Look-ups in named tables: a row name and a column name give one cell, copied from the table.

bov
         pebi    mog  pesizi    vil    koz   tume   nug  rugaros  kisofe
mefir    6126   8612    7537    964   3571   -841  7503     9358    9380
vek      7730   8951    8281   9084   6359   6178  4139     1440    5031
fug      1088  -1540    4647   8448  -1886  -2384  3025     -504    2850
kifile   5136   6768    9106   -670   9173   -883  -390    -2712    5856
zemelad  -820   3347    -192  -2822  -1693   3428   516     8428   -1503
sofe     4019  -1692   -5171   9135   9869    465  4543     1637    5510

vek, pesizi => 8281
kifile, kisofe => 5856
kifile, mog => 6768
fug, tume => -2384
mefir, pesizi => 7537
fug, kisofe => 2850
mefir, mog => 8612
mefir, vil => 964
kifile, nug => -390
fug, pesizi => 4647

gez:
	san	kedun	vefe	dosete	ledabol	feki	nov	lited	nel	pov
gup	154	39	148	171	15	176	177	187	38	71
mipate	132	76	177	117	60	199	137	79	34	17
dez	157	145	119	180	107	157	193	194	181	90

gup, nel => 38
gup, ledabol => 15
mipate, san => 132
gup, lited => 187
gup, vefe => 148
dez, feki => 157
mipate, vefe => 177
dez, lited => 194
gup, kedun => 39
mipate, nel => 34
gup, dosete => 171
dez, san => 157
mipate, nov => 137
dez, ledabol => 107
mipate, dosete => 117
dez, vefe => 119
gup, san => 154
mipate, pov => 17
dez, pov => 90

Table bufu
|  | til | mipuro | kob |
|---|---|---|---|
| bute | -0.115 | -0.320 | -0.508 |
| zin | -0.039 | 0.103 | -0.687 |
| ziv | -0.550 | 0.164 | -0.325 |
| nufa | -0.497 | -0.022 | -0.285 |
| rupelaz | 0.065 | -0.290 | -0.464 |
| sar | -0.651 | 0.502 | 0.368 |
| kar | -0.544 | -0.334 | -0.637 |
| zub | -0.196 | 0.018 | -0.531 |

kob of kar = -0.637
kob of sar = 0.368
mipuro of nufa = -0.022
kob of bute = -0.508
kob of zub = -0.531
til of zub = -0.196
mipuro of kar = -0.334
mipuro of zin = 0.103
mipuro of ziv = 0.164
mipuro of bute = -0.320

duvoda =
,gagiv,rodi,zor,lusuv,surutu,lif,zil
tozomes,52,42,49,53,54,49,59
peb,52,58,22,55,54,53,19
reraz,41,59,51,46,46,41,73
duna,68,55,50,45,55,53,51
seza,34,63,40,48,49,49,53
kepaz,47,41,30,28,47,52,64
matuter,50,59,55,48,50,54,90
zimuvuk,40,59,40,48,54,68,51
vivunod,59,52,48,50,52,69,67

zimuvuk, rodi: 59
tozomes, surutu: 54
peb, lusuv: 55
vivunod, lif: 69
zimuvuk, zor: 40
reraz, rodi: 59
matuter, zor: 55
Row with the largest gagiv: duna

Table tabil
,kuvo,zaf,sune,zelimiz,suvun,sopumu,nir
sadegud,129,101,189,171,152,234,200
vis,44,187,104,223,112,84,60
pov,117,106,223,53,171,10,137
kad,118,107,207,44,167,14,130
gara,117,108,208,42,175,17,128
siz,106,98,35,17,175,191,71
gugi,123,102,220,53,164,20,139
narap,119,105,175,186,145,234,186
dereko,122,106,223,56,166,11,136
nin,129,96,186,168,155,235,190
lifipen,122,98,181,179,149,225,200

What is the sopumu of sadegud in tabil?
234
What is the kuvo of gugi in tabil?
123
What is the zelimiz of pov in tabil?
53
What is the kuvo of gara in tabil?
117
What is the zelimiz of kad in tabil?
44
What is the zelimiz of dereko in tabil?
56
What is the sopumu of narap in tabil?
234

bis =
	maf	suluva	pumeve	zup	reko
vuvepa	95	88	127	126	108
radoted	166	123	62	101	64
bef	171	126	63	98	61
pakeg	42	80	117	128	89
kibe	21	136	50	174	73
fige	112	112	119	116	114
git	100	94	128	129	99
dumubar	76	119	31	134	111
desenod	133	115	72	109	76
paru	195	129	72	73	40
zakudil	67	102	87	111	92
mutek	102	101	125	131	102
zinoma	79	119	30	131	109

suluva of zakudil is 102
suluva of desenod is 115
suluva of pakeg is 80
reko of mutek is 102
zup of kibe is 174
suluva of zinoma is 119
zup of vuvepa is 126
pumeve of dumubar is 31
reko of fige is 114
reko of bef is 61
reko of zinoma is 109
suluva of dumubar is 119
pumeve of desenod is 72
maf of mutek is 102
reko of pakeg is 89
maf of fige is 112

Table gurevi
	karo	pum	zez	lidin	sonuvu	dogokez	ritusa
zuloz	6577	5069	3735	3456	5058	6201	6588
kapa	5472	6651	7705	1571	5338	4936	5593
tik	7882	6427	5210	5013	4958	2802	4663

sonuvu of kapa = 5338
dogokez of tik = 2802
pum of tik = 6427
karo of kapa = 5472
karo of tik = 7882
sonuvu of tik = 4958
lidin of zuloz = 3456
dogokez of zuloz = 6201
zez of zuloz = 3735
sonuvu of zuloz = 5058
lidin of tik = 5013
ritusa of tik = 4663
ritusa of kapa = 5593
dogokez of kapa = 4936
Row with the largest karo: tik

senib =
         dusudu  setatet  vapi  rul  mefe  fepa  vokami
rudarof      63       80    92  122    84    91      87
zas         140      123   161  199   123   129     180
vuten       125      126   130  153   168   187      94
lebi        102      120   112   73   123   115     112
fis          96       68    92  201    93   147     100

What is the vokami of zas in senib? 180
What is the mefe of lebi in senib? 123
What is the dusudu of lebi in senib? 102
What is the mefe of zas in senib? 123
What is the mefe of rudarof in senib? 84
What is the vapi of fis in senib? 92
What is the fepa of lebi in senib? 115
What is the setatet of rudarof in senib? 80
What is the vokami of fis in senib? 100
What is the vokami of lebi in senib? 112
Row with the largest vapi: zas

